cols: U J X E R C P T M
| 118 |  36 | 115 | 135 | 169 |  53 | 167 | 107 |  62 | -> k_634
| 118 |  36 | 115 | 135 | 168 | 101 | 107 |  99 | 107 | -> k_213
| 103 |  70 | 105 | 120 | 139 | 134 |  54 | 113 | 125 | -> k_691
|  72 | 127 | 105 |  73 |  53 | 132 |  49 | 113 | 127 | -> k_412
|  83 | 112 |  94 |  81 |  76 |  72 |  72 | 109 | 118 | -> k_658
| 103 |  70 | 106 | 120 | 139 |  71 | 137 |  88 |  89 | -> k_597
|  79 | 126 |  94 |  64 |  66 | 134 |  54 | 113 | 125 | -> k_206
|  60 | 131 |  81 |  61 |  50 | 143 |  52 | 107 | 138 | -> k_893
| 123 |  29 | 104 | 140 | 165 |  49 | 174 | 109 |  65 | -> k_114
|  76 | 119 |  90 |  65 |  65 | 129 |  57 |  99 | 126 | -> k_911
| 134 |  15 | 127 | 145 | 171 |  42 | 173 | 126 |  42 | -> k_14
down: |  53 | 101 | 134 | 132 |  72 |  71 | 134 | 143 |  49 |	C
tail: | 118 |  36 | 115 | 135 | 169 |	|  53 | 167 | 107 |  62 |
both k_412 k_658: 	| 72 |
gone k_597: |  70 |  71 |  88 | 103 | 139 | 137 | 120 | 106 |	| 89 |
tail: | 103 |  70 | 106 | 120 | 139 |	|  71 | 137 |  88 |  89 |

cols: V L D H B
|  86 |  86 | 145 |  22 |  54 | = k_176
|  91 | 120 |  65 | 152 | 117 | = k_844
|  87 | 120 |  86 |  54 |  79 | = k_898
|  86 | 145 |  23 |  54 |  94 | = k_455
tail: |  86 | 145 |  23 |  54 |	| 94 |
both k_844 k_898: 	| 120 |
down: | 145 |  65 |  86 |	D
order: |  94 |  54 |  23 | 145 |  86 |	k_455
q: |  86 | 145 |  23 |  54 |  94 |	k_455
gone k_898: |  86 |  54 | 120 |  79 |	| 87 |

cols: N Z W F Q
|  59 |  47 |   8 | 190 | 136 | = k_372
| 166 | 157 |  87 |  43 | 129 | = k_511
| 136 | 191 |  59 |  47 |   8 | = k_522
|  85 |  57 |  58 | 121 | 101 | = k_559
|  32 |  33 |  79 | 168 | 171 | = k_619
gone k_619: | 171 |  32 | 168 |  79 |	| 33 |
order: | 136 |  47 |  59 |   8 | 190 |	k_372

cols: K Y A G S
|  85 |  73 |  46 | 136 |  61 | = k_750
|  78 | 103 |  90 | 104 |  64 | = k_962
|  98 | 106 | 127 |  47 | 108 | = k_536
| 124 | 139 | 139 |  67 | 151 | = k_818
|  82 |  66 |  71 | 114 |  56 | = k_275
| 105 | 139 | 138 |  67 | 151 | = k_672
gone k_962: | 103 |  78 |  90 |  64 |	| 104 |
order: | 151 | 124 | 139 | 139 |  67 |	k_818
tail: | 139 | 139 |	|  67 | 151 |
tail: | 85 | 73 |	|  46 | 136 |  61 |

cols: bofu bilo rozim boka farev dur
|  28 | 135 | 104 | 142 |  59 |  87 | -> k_970
|  52 | 133 |  98 |  29 | 120 |  57 | -> k_989
| 131 |  51 |  92 | 141 | 117 |  89 | -> k_151
|  88 |  93 |  36 | 106 | 143 | 107 | -> k_227
|  67 | 138 |  55 | 110 | 113 | 122 | -> k_625
| 135 | 144 | 129 |  88 |  68 |  79 | -> k_201
|  88 |  93 |  66 | 106 | 122 | 135 | -> k_611
| 135 | 143 |  28 | 102 | 115 |  58 | -> k_993
|  71 | 141 | 115 | 100 |  66 |  67 | -> k_100
| 137 |  36 | 111 | 136 |  93 | 113 | -> k_872
both k_100 k_611: 	| 66 |
order: |  58 | 115 | 102 |  28 | 143 | 135 |	k_993
both k_227 k_993: 	| 143 |
order: |  79 |  68 | 135 | 129 |  88 | 144 |	k_201
both k_970 k_611: 	| 135 |
tail: | 135 | 144 |	| 129 |  88 |  68 |  79 |
both k_100 k_993: 	| 115 |

cols: Doko Zalu nokar Sozi gil
|  99 |  95 | 124 |  89 | 128 | = k_512
| 109 | 144 | 159 |  42 | 168 | = k_489
| 159 | 109 | 169 |  42 | 144 | = k_75
|  87 |  66 |  65 | 140 | 141 | = k_863
| 122 | 143 | 176 |  38 | 165 | = k_607
down: | 159 | 169 |  65 | 176 |	nokar
gone k_512: |  89 | 128 | 124 |  95 |	| 99 |
gone k_863: |  65 |  87 |  66 | 141 |	| 140 |
tail: | 159 | 109 | 169 |  42 |	| 144 |
order: | 159 | 168 | 109 | 144 |  42 |	k_489
gone k_863: | 140 | 141 |  87 |  66 |	| 65 |

cols: kop nivo Gera zal tudi
|  85 | 107 | 173 |  47 |  75 | -> k_692
|  92 |  79 | 134 |  67 | 108 | -> k_343
|  89 | 114 | 167 |  53 |  72 | -> k_478
|  84 |  87 | 172 |  41 |  91 | -> k_452
|  84 |  53 | 175 |  42 |  82 | -> k_686
| 134 |  79 |  90 |  67 | 107 | -> k_167
|  88 |  52 | 153 |  52 | 105 | -> k_985
| 175 | 174 |  82 |  84 |  42 | -> k_338
|  92 | 118 | 159 |  58 |  71 | -> k_797
|  90 |  91 | 143 |  60 | 108 | -> k_963
both k_478 k_686: 	| 53 |
order: |  67 |  92 | 134 |  79 | 108 |	k_343
order: |  84 |  42 |  53 | 175 |  82 |	k_686
gone k_338: |  82 |  84 |  42 | 174 |	| 175 |
order: | 107 |  67 |  90 |  79 | 134 |	k_167
both k_452 k_963: 	| 91 |

cols: Nor Godal vasop siku zudim Ler pep Famiz fesod
| 104 |  39 | 164 | 143 |  68 | 111 | 111 | 133 |  89 | = k_453
| 164 |  83 |  97 | 150 | 137 | 160 |  78 | 122 | 161 | = k_44
|  75 |  73 |  85 |  46 | 128 |  80 |  98 |  76 |  87 | = k_832
| 118 |  70 | 103 |  68 |  71 |  85 | 135 | 107 |  89 | = k_740
|  26 |  74 |  96 |  38 |  38 |  37 | 142 | 116 |  38 | = k_451
| 145 |  78 |  79 | 154 | 130 | 138 |  47 |  37 | 103 | = k_86
|  87 |  33 |  96 |  39 |  74 |  90 | 114 |  38 |  50 | = k_794
|  68 | 118 | 103 |  72 | 135 |  70 |  85 |  89 | 107 | = k_671
tail: | 118 |  70 | 103 |  68 |  71 |	|  85 | 135 | 107 |  89 |
gone k_86: | 145 |  79 | 130 | 103 | 138 |  47 | 154 |  37 |	| 78 |
order: |  68 |  70 |  72 |  85 |  89 | 103 | 107 | 118 | 135 |	k_671
tail: | 96 | 38 |	|  38 |  37 | 142 | 116 |  38 |

cols: ven leke kimig Lebi fom Kofu lasit rirom Vobe
| 119 |  96 |  58 | 102 | 115 |  66 | 106 | 148 | 105 | : k_528
| 154 | 169 | 167 | 103 | 169 | 154 | 155 |  96 |  29 | : k_109
|  36 | 149 | 160 |  28 | 175 | 164 | 159 |  87 |  96 | : k_102
|  96 | 167 |  44 | 104 | 169 | 154 |  29 |  24 | 154 | : k_97
tail: | 167 | 103 |	| 169 | 154 | 155 |  96 |  29 |
both k_109 k_102: 	| 96 |
order: | 154 | 167 | 169 | 104 |  24 |  44 |  29 |  96 | 154 |	k_97
tail: | 169 | 167 | 103 | 169 |	| 154 | 155 |  96 |  29 |
tail: | 104 | 169 | 154 |	|  29 |  24 | 154 |
tail: | 160 |  28 |	| 175 | 164 | 159 |  87 |  96 |

cols: pek nesun zan Simu Pif
| 110 | 112 |  77 |  62 | 100 | : k_421
| 100 | 109 | 110 |  15 |  14 | : k_93
| 148 |  95 |  68 | 122 |  98 | : k_654
| 100 |  98 | 109 |  15 |  98 | : k_91
| 92 | 75 | 84 | 85 | 86 | : k_920
| 122 | 112 |  77 | 128 | 107 | : k_774
down: |  62 |  15 | 122 |  15 |  85 |	Simu
both k_654 k_774: 	| 122 |
both k_91 k_654: 	| 98 |
gone k_920: | 75 | 92 | 86 | 84 |	| 85 |

cols: Novi zopeb Balev Fuvob gos tivez tezis putug Zez defu
| 120 | 125 | 126 |  62 | 130 |  67 | 119 |  94 | 148 | 104 | = k_816
|  62 |  79 |  72 |  66 |  65 |  71 |  74 |  55 | 148 | 155 | = k_216
| 151 |  70 | 125 |  62 |  91 |  77 |  58 |  84 |  98 | 168 | = k_47
|  57 | 139 |  83 | 133 | 147 | 135 | 147 | 138 |  98 |  33 | = k_647
| 118 | 116 |  88 |  38 | 130 |  66 |  57 |  70 | 126 | 176 | = k_351
|  95 | 157 | 154 |  62 | 156 |  70 | 140 |  98 | 141 |  96 | = k_581
| 122 |  61 |  77 | 138 |  91 | 141 | 107 | 113 |  80 |  36 | = k_456
tail: | 130 |  66 |	|  57 |  70 | 126 | 176 |
order: | 126 | 148 | 130 | 125 | 104 |  62 |  94 | 120 | 119 |  67 |	k_816

cols: borot pepu Fugos bugok ribe zizo ronek movin fizu
|  25 | 105 |  94 |  84 | 106 |  84 | 105 | 105 |  92 | = k_4
|  95 |  83 |  91 | 150 | 107 | 157 |  99 |  58 | 105 | = k_936
| 105 |  25 |  94 |  92 |  85 | 106 | 105 |  84 | 105 | = k_719
down: |  95 | 105 |	borot
gone k_936: |  91 | 105 |  83 | 157 |  95 |  99 | 150 |  58 |	| 107 |
order: |  25 |  84 |  85 |  92 |  94 | 105 | 105 | 105 | 106 |	k_719

cols: Bekeg dig Zadiz Tet zade dimo dufa
| 123 | 100 |  86 | 106 |  98 |  94 | 106 |  k_535
| 123 | 100 |  86 | 106 |  99 | 132 |  79 |  k_112
|  68 |  53 | 101 | 139 | 149 | 130 |  70 |  k_297
| 126 | 108 | 117 |  95 |  90 | 105 | 103 |  k_565
|  70 |  73 | 101 | 153 | 144 | 131 |  79 |  k_56
|  76 |  54 | 111 | 143 | 145 | 137 |  74 |  k_378
|  76 |  54 | 111 | 128 | 145 | 137 |  74 |  k_757
| 133 | 123 | 105 |  66 | 105 | 130 |  91 |  k_617
| 137 | 169 |  98 |  51 |  57 |  57 | 142 |  k_739
|  70 |  56 | 101 | 153 | 105 | 131 |  79 |  k_838
| 153 | 165 | 107 |  54 |  53 |  73 | 138 |  k_50
down: |  76 |  76 | 133 |	Bekeg
both k_297 k_617: 	| 130 |
tail: | 105 | 131 |	| 79 |
gone k_838: |  79 | 105 | 101 | 153 |  56 | 131 |	| 70 |
tail: | 126 | 108 |	| 117 |  95 |  90 | 105 | 103 |

cols: fesed Rida Dige mikis ritat mumas zavu rovi levud
|  22 | 116 | 147 |  37 | 125 | 168 | 114 |  64 |  30 | = k_900
|  68 |  65 | 126 |  74 | 143 | 167 | 114 |  76 | 100 | = k_337
|  88 |  59 |  70 | 102 |  65 |  64 |  68 |  66 | 108 | = k_829
both k_900 k_829: 	| 64 |
order: |  66 | 102 |  88 |  68 | 108 |  65 |  70 |  64 |  59 |	k_829
gone k_900: |  37 |  22 |  64 |  30 | 116 | 147 | 125 | 168 |	| 114 |
tail: | 168 | 114 |	| 64 | 30 |
both k_337 k_900: 	| 114 |

